Below are the code and all the weights of a small trained network. Each question names an input and a class and asks about switching units off, where a switched-off unit gives its printed mean instead of its output.

import numpy as np


def w(rows, s, z=0):
    codes = np.array(rows[::2]) - 128.0
    scale = np.full(codes.shape[1], s)
    scale[-1] = z or s
    return codes * scale


def f(y):
    return np.maximum(y, 0)


def log_softmax(a):
    a = a - a.max(-1, keepdims=True)
    return a - np.log(np.exp(a).sum(-1, keepdims=True))


def net(x, mask):
    res = np.array(x, float).reshape(1, 7) / 4 @ E
    y = f(res @ A[0][:, :-1].T + A[0][:, -1])
    res = res + np.where(mask, y, B[0][:, -1]) @ B[0][:, :-1]
    return log_softmax(res[-1] @ U[:, :-1].T + U[:, -1])


A, B = {}, {}
E = w([
[69,131,221,127,193,101,70,13,70,116,51],'x0',
[64,124,85,85,161,162,220,92,200,45,61],'x1',
[146,68,131,161,138,37,175,221,53,77,74],'x2',
[117,81,255,72,98,171,178,133,144,97,173],'x3',
[104,109,124,120,130,155,104,141,131,150,124],'x4',
[138,126,131,131,111,120,116,136,135,114,112],'x5',
[141,129,132,137,113,109,127,138,132,112,112],'x6',
],0.0091)
A[0] = w([
[122,27,254,82,77,152,194,118,148,128,177,5],'n1',
[151,20,134,127,196,53,165,224,55,91,85,216],'n2',
[155,119,200,174,89,105,79,148,75,219,131,50],'n3',
[191,114,180,148,129,130,29,164,90,175,201,4],'n4',
[96,128,213,141,207,109,66,52,87,111,62,30],'n5',
[91,87,133,98,165,158,131,148,181,88,69,85],'n6',
],0.0063,0.0034)
B[0] = w([
[154,63,15,183,107,28,125,54,168,214,33,212],'n1',
[141,150,240,105,254,124,72,85,186,156,127,254],'n2',
[56,206,40,93,126,112,177,117,101,68,130,196],'n3',
[57,184,83,105,144,54,208,95,138,61,195,199],'n4',
[179,85,116,244,119,195,208,254,221,140,215,224],'n5',
[70,219,91,91,144,128,144,146,110,31,125,178],'n6',
],0.0072,0.0099)
U = w([
[165,91,126,190,120,166,185,254,183,137,192,27],'0',
[34,165,108,84,137,96,176,113,92,35,129,1],'1',
[133,93,72,174,121,72,83,86,136,204,52,138],'2',
[130,122,147,113,136,133,108,124,130,130,141,223],'3',
[133,129,146,112,134,137,106,131,135,144,132,218],'4',
[129,121,148,109,147,140,105,126,128,139,131,194],'5',
[134,148,182,63,164,138,51,85,178,163,146,117],'6',
[139,84,180,87,75,191,65,150,9,143,104,34],'7',
],0.0086,0.0063)

Each question gives the input, the list of numbers given to net, and the class t.
The units are the neurons (one row each of A and B). Each row of codes is followed by its name. A weight is (code - 128) times the scale printed after its matrix; where a second scale follows, it is the last column's (A, B and U).
mask holds one flag per neuron, in row order. A switched-off neuron (its flag False) gives its mean, the last column of its row in B, instead of its output. The means were averaged over made-up inputs and are rounded, as every weight is.
A unit's drop is (log p(t) with every unit on - log p(t) with that unit switched off) / (log p(t) with every unit on - log p(t) with every unit switched off).
The circuit of an input: a set's keep is (log p(t) with only the set's units on - log p(t) with every unit switched off) / (log p(t) with every unit on - log p(t) with every unit switched off). Starting from all 6 units, units are removed one at a time, each time the one whose removal leaves the highest keep (on an exact tie, the one counted first), for as long as the keep stays at least 0.8.
circuit, biggest first: the units of the circuit, biggest drop first
unit that matters most: the unit with the biggest drop
top k neurons: the k neurons with the biggest drops, biggest first
drop when u is switched off: that unit's drop, to one decimal
input [5,-7,7,-4,1,8,0], class 3: unit that matters most : n2
input [5,-7,-1,0,4,2,1], class 1: circuit, biggest first : (n3, n4)
input [-3,6,7,-7,-3,4,8], class 5: circuit, biggest first : (n2, n1)
input [0,-8,6,6,-7,8,1], class 1: top 2 neurons : (n3, n4)
input [7,1,-6,0,-3,3,4], class 0: top 2 neurons : (n5, n2)
input [5,-8,-7,-7,3,4,-5], class 1: circuit, biggest first : (n4, n3)
input [-7,1,8,-7,3,-6,1], class 6: circuit, biggest first : (n2, n5)
input [-3,-3,5,-2,-2,6,-6], class 3: circuit, biggest first : (n5, n1)
input [-5,-4,3,4,-6,3,0], class 4: top 2 neurons : (n5, n2)
input [5,5,6,-1,4,-7,5], class 3: circuit, biggest first : (n2, n5)
input [4,-6,-6,3,-2,4,-5], class 1: top 3 neurons : (n4, n3, n2)
input [-1,2,4,-4,-5,-2,8], class 5: top 3 neurons : (n1, n2, n5)
input [-7,0,0,8,-3,-6,-8], class 2: top 2 neurons : (n1, n5)
input [-4,-2,1,1,3,-3,7], class 5: circuit, biggest first : (n5)
input [-1,-8,-7,-8,-8,-4,3], class 1: top 3 neurons : (n4, n3, n1)
input [-7,1,4,8,-5,0,1], class 2: circuit, biggest first : (n1, n5)
input [-3,-4,7,4,-5,4,-5], class 6: top 2 neurons : (n2, n5)
input [7,-6,-5,7,7,-1,-5], class 0: top 2 neurons : (n5, n2)
input [0,-7,0,-3,3,6,2], class 1: top 2 neurons : (n4, n3)
input [8,1,4,-8,4,7,2], class 0: top 2 neurons : (n5, n1)
input [4,-5,3,-6,1,7,3], class 3: circuit, biggest first : (n1)
input [-1,3,7,-1,-7,-1,3], class 4: drop when n5 is switched off : -0.1
input [-1,-7,-2,6,3,4,-5], class 1: drop when n5 is switched off : 0.1
input [8,5,1,5,-1,-5,2], class 0: drop when n1 is switched off : 0.0
